Below are the code and all the weights of a small trained network. Each question names an input and a target symbol and asks about switching units off, where a switched-off unit gives its printed mean instead of its output.

import numpy as np


def w(rows, s, z=0):
    codes = np.array(rows[::2]) - 128.0
    scale = np.full(codes.shape[1], s)
    scale[-1] = z or s
    return codes * scale


def norm(h):
    return h / np.sqrt((h * h).mean(-1, keepdims=True) + 1e-5)


def softmax(a):
    e = np.exp(a - a.max(-1, keepdims=True))
    return e / e.sum(-1, keepdims=True)


def log_softmax(a):
    a = a - a.max(-1, keepdims=True)
    return a - np.log(np.exp(a).sum(-1, keepdims=True))


def net(x, mask):
    ids = ['αβγεηθξστφ'.index(c) for c in x.split()]
    T = len(ids)
    res = E[ids] + P[:T]
    u = 0
    for l in range(3):
        r = norm(res)
        for j in range(3):
            rows = slice(3 * j, 3 * j + 3)
            q, k, v = (r @ M[l][rows].T for M in (Q, K, V))
            z = softmax(np.where(np.tri(T) > 0, q @ k.T / 3**0.5, -1e9)) @ v
            o = O[l][rows]
            res = res + np.where(mask[u + j], z, o[:, -1]) @ o[:, :-1]
        u += 3
    return log_softmax(norm(res)[-1] @ U[:, :-1].T + U[:, -1])


Q, K, V, O = {}, {}, {}, {}
E = w([
[42,136,125,96,70,176,77,174],'α',
[181,116,153,138,93,44,226,143],'β',
[114,135,76,127,45,182,142,118],'γ',
[156,158,154,41,100,148,78,69],'ε',
[189,59,136,195,125,166,102,6],'η',
[127,119,32,165,97,158,99,140],'θ',
[125,102,74,106,117,124,92,189],'ξ',
[148,120,122,89,113,159,166,167],'σ',
[207,121,72,131,48,155,93,166],'τ',
[197,87,144,150,189,53,58,158],'φ',
],0.0021)
P = w([
[96,44,141,161,119,189,98,142],'0',
[102,6,237,181,2,139,35,127],'1',
[98,72,110,158,161,193,131,145],'2',
[107,70,186,152,40,116,68,114],'3',
[108,105,96,151,168,187,137,141],'4',
[140,117,168,142,47,93,82,129],'5',
[116,133,85,151,178,176,140,139],'6',
[158,139,150,136,61,76,98,126],'7',
[130,159,82,150,190,175,142,136],'8',
[182,166,148,138,74,63,119,129],'9',
[145,189,72,150,198,170,144,134],'10',
[203,184,144,131,95,53,122,125],'11',
[160,236,56,149,204,168,144,131],'12',
[255,237,122,137,79,49,116,130],'13',
],0.0018)
Q[0] = w([
[255,130,117,143,104,125,111,136],'L0H1',
[58,100,124,111,123,145,132,103],'L0H1',
[161,84,167,126,116,104,137,83],'L0H1',
[172,149,116,149,160,86,170,87],'L0H2',
[157,107,134,150,153,90,141,107],'L0H2',
[175,83,148,134,160,106,145,128],'L0H2',
[129,173,130,184,107,139,82,112],'L0H3',
[152,78,187,102,93,80,107,190],'L0H3',
[66,145,137,174,162,141,108,86],'L0H3',
],0.006)
K[0] = w([
[151,167,112,125,172,114,146,75],'L0H1',
[121,95,135,139,92,117,126,167],'L0H1',
[128,87,133,131,163,96,103,123],'L0H1',
[204,135,119,150,153,125,182,102],'L0H2',
[191,131,125,118,137,84,195,146],'L0H2',
[173,130,129,153,126,94,140,151],'L0H2',
[159,96,97,212,131,125,88,105],'L0H3',
[204,137,169,108,94,1,162,164],'L0H3',
[98,53,168,167,154,140,89,93],'L0H3',
],0.0059)
V[0] = w([
[152,141,223,118,49,142,165,40],'L0H1',
[83,182,139,207,168,87,139,197],'L0H1',
[174,103,213,139,180,80,17,93],'L0H1',
[25,148,167,184,107,99,106,96],'L0H2',
[108,95,152,150,134,207,44,82],'L0H2',
[87,190,105,25,93,170,80,99],'L0H2',
[82,74,61,174,253,173,67,132],'L0H3',
[73,98,107,94,167,136,189,134],'L0H3',
[120,195,135,63,141,109,180,201],'L0H3',
],0.0015)
O[0] = w([
[204,181,102,128,186,30,127,131,99],'L0H1',
[134,164,97,125,144,172,104,44,17],'L0H1',
[78,252,132,184,133,66,156,82,26],'L0H1',
[212,162,93,117,138,99,119,90,73],'L0H2',
[202,33,136,62,107,85,131,150,255],'L0H2',
[194,58,116,122,188,137,194,106,109],'L0H2',
[166,79,196,72,145,104,209,166,124],'L0H3',
[151,151,185,135,160,194,143,156,85],'L0H3',
[102,130,147,197,136,208,106,97,23],'L0H3',
],0.0017,0.00086)
Q[1] = w([
[99,179,202,199,38,3,83,105],'L1H1',
[108,137,181,119,151,87,107,63],'L1H1',
[142,105,64,92,176,226,183,196],'L1H1',
[119,149,39,108,115,144,91,150],'L1H2',
[100,134,156,140,184,121,135,62],'L1H2',
[143,58,30,98,103,199,99,206],'L1H2',
[145,49,117,122,127,181,93,107],'L1H3',
[147,140,135,107,66,135,90,151],'L1H3',
[176,145,122,103,53,98,105,153],'L1H3',
],0.006)
K[1] = w([
[63,32,127,140,36,142,126,212],'L1H1',
[116,81,77,99,115,222,156,198],'L1H1',
[178,209,190,117,192,78,153,59],'L1H1',
[154,167,173,241,167,26,136,75],'L1H2',
[68,123,105,127,3,165,96,164],'L1H2',
[159,178,109,222,214,73,199,63],'L1H2',
[89,93,157,142,194,154,180,97],'L1H3',
[97,229,93,83,176,148,186,212],'L1H3',
[86,254,88,92,166,113,127,187],'L1H3',
],0.0044)
V[1] = w([
[108,108,187,120,123,156,81,24],'L1H1',
[125,218,198,2,74,150,25,81],'L1H1',
[63,128,76,155,97,111,141,248],'L1H1',
[181,94,229,169,192,74,148,200],'L1H2',
[76,155,157,92,86,181,94,146],'L1H2',
[188,137,218,50,105,121,92,105],'L1H2',
[83,153,117,42,185,137,105,190],'L1H3',
[104,122,134,72,156,76,96,12],'L1H3',
[8,161,45,148,150,118,150,116],'L1H3',
],0.0018)
O[1] = w([
[67,114,169,114,186,75,129,7,112],'L1H1',
[187,123,57,28,108,19,104,61,101],'L1H1',
[147,116,156,212,70,123,150,232,185],'L1H1',
[189,30,129,51,177,121,156,60,174],'L1H2',
[23,93,70,179,137,79,110,118,118],'L1H2',
[166,77,136,158,145,203,164,190,122],'L1H2',
[224,124,93,160,112,143,117,83,121],'L1H3',
[34,219,68,163,152,194,108,130,6],'L1H3',
[176,217,117,120,220,188,117,88,54],'L1H3',
],0.0017,0.0019)
Q[2] = w([
[134,155,147,71,88,58,111,102],'L2H1',
[78,143,184,144,64,71,79,95],'L2H1',
[220,90,134,142,38,88,122,179],'L2H1',
[105,147,99,124,178,139,115,102],'L2H2',
[249,113,113,129,16,78,82,156],'L2H2',
[164,108,134,138,88,115,101,156],'L2H2',
[127,160,146,111,126,89,100,71],'L2H3',
[99,149,173,126,119,131,81,71],'L2H3',
[146,110,137,146,67,68,108,119],'L2H3',
],0.011)
K[2] = w([
[156,135,115,40,77,147,110,163],'L2H1',
[115,75,76,75,107,178,134,176],'L2H1',
[156,254,64,98,165,152,138,155],'L2H1',
[103,91,158,155,85,102,119,130],'L2H2',
[183,203,106,142,163,129,145,128],'L2H2',
[162,173,92,145,161,138,148,139],'L2H2',
[146,87,114,80,92,185,108,131],'L2H3',
[100,49,146,112,72,168,105,127],'L2H3',
[91,147,123,119,151,204,129,77],'L2H3',
],0.0092)
V[2] = w([
[65,146,195,46,119,94,173,182],'L2H1',
[178,105,160,136,203,98,67,155],'L2H1',
[146,157,140,133,84,161,213,66],'L2H1',
[67,120,107,72,196,189,72,149],'L2H2',
[180,117,166,81,84,150,2,128],'L2H2',
[92,152,141,72,66,170,188,132],'L2H2',
[142,104,153,218,139,126,151,72],'L2H3',
[142,142,120,181,109,22,176,166],'L2H3',
[87,124,190,81,82,112,203,123],'L2H3',
],0.0048)
O[2] = w([
[255,105,46,134,129,91,139,127,105],'L2H1',
[169,163,241,164,187,113,51,83,154],'L2H1',
[74,64,83,186,125,100,183,169,45],'L2H1',
[141,138,116,241,51,102,61,147,58],'L2H2',
[98,217,80,161,168,76,167,116,255],'L2H2',
[96,109,204,92,189,17,39,81,191],'L2H2',
[134,208,154,116,88,93,165,187,94],'L2H3',
[176,122,125,229,63,129,149,106,224],'L2H3',
[93,150,97,189,177,196,177,139,226],'L2H3',
],0.0051,0.0015)
U = w([
[72,187,58,199,177,47,70,151,36],'α',
[187,151,68,222,84,194,229,159,211],'β',
[9,47,64,95,109,64,179,154,127],'γ',
[164,160,16,33,188,119,151,1,192],'ε',
[4,185,198,164,198,133,183,110,223],'η',
[46,125,201,151,30,206,65,188,119],'θ',
[198,24,116,168,102,42,37,121,83],'ξ',
[178,20,194,46,205,235,170,168,105],'σ',
[165,204,110,28,94,86,166,216,7],'τ',
[225,222,212,156,141,169,73,67,86],'φ',
],0.0055,0.0017)

Each question gives the input, a string of symbols that net reads in full, and the target symbol t.
The units are the heads (3 rows each of Q, K, V and O). Each row of codes is followed by its name. A weight is (code - 128) times the scale printed after its matrix; where a second scale follows, it is the last column's (O and U).
mask holds one flag per head, layer by layer. A switched-off head (its flag False) gives its mean, the last column of its rows in O, instead of its output. The means were averaged over made-up inputs and are rounded, as every weight is.
A unit's drop is (log p(t) with every unit on - log p(t) with that unit switched off) / (log p(t) with every unit on - log p(t) with every unit switched off).
The circuit of an input: a set's keep is (log p(t) with only the set's units on - log p(t) with every unit switched off) / (log p(t) with every unit on - log p(t) with every unit switched off). Starting from all 9 units, units are removed one at a time, each time the one whose removal leaves the highest keep (on an exact tie, the one counted first), for as long as the keep stays at least 0.8.
circuit, biggest first: the units of the circuit, biggest drop first
most important unit: the unit with the biggest drop
which heads matter: for each layer, one digit per head in row order, 1 if its drop is at least 0.15 and else 0, layers parted by /
drop when u is switched off: that unit's drop, to one decimal
input θ σ θ η θ φ σ θ β σ θ γ, target θ: most important unit -> L2H1
input σ θ ξ β θ σ σ, target β: which heads matter -> 000 / 000 / 001
input θ γ γ φ θ σ σ ξ γ ε α σ, target ε: which heads matter -> 000 / 000 / 000
input σ σ γ, target γ: circuit, biggest first -> L2H1, L2H2
input β σ σ σ σ γ, target ξ: circuit, biggest first -> L2H2, L2H1
input σ γ α θ σ α ξ, target ξ: which heads matter -> 000 / 000 / 011
input γ γ γ γ θ θ θ φ, target θ: which heads matter -> 000 / 000 / 110
input σ σ θ θ α σ ξ β γ φ σ γ θ β, target θ: circuit, biggest first -> L2H1, L2H2
input θ σ α σ σ β σ σ σ θ α, target β: which heads matter -> 000 / 000 / 001
input σ σ ε γ, target α: which heads matter -> 000 / 000 / 011
input σ ξ θ σ φ γ ξ, target φ: which heads matter -> 000 / 000 / 100
input ξ σ β, target β: which heads matter -> 010 / 000 / 101
input ξ ε γ, target ε: which heads matter -> 000 / 100 / 000
input θ σ θ ξ ξ, target ξ: circuit, biggest first -> L2H3, L2H2
input ξ σ ε θ θ γ η σ γ ε, target γ: circuit, biggest first -> L2H1
input σ ξ θ τ σ γ γ α, target γ: which heads matter -> 000 / 000 / 100
input β α θ σ σ θ ξ σ β θ, target σ: which heads matter -> 000 / 000 / 010
input γ ε τ, target ε: which heads matter -> 000 / 100 / 010
input ε ξ α, target ε: circuit, biggest first -> L1H1, L2H1
input σ σ σ ε θ γ θ σ γ σ ε σ ξ β, target φ: most important unit -> L2H1
input θ η σ σ σ η σ σ θ σ, target θ: circuit, biggest first -> L2H2, L2H1
input σ σ θ, target θ: circuit, biggest first -> L2H1, L2H2
input θ η σ α, target ξ: circuit, biggest first -> L2H1, L0H3
input σ σ τ φ θ σ σ ε ξ σ σ σ, target ξ: which heads matter -> 000 / 000 / 010
input σ β β φ α γ α, target φ: circuit, biggest first -> L2H1, L0H1
input γ σ η β, target τ: drop when L1H3 is switched off -> 0.0
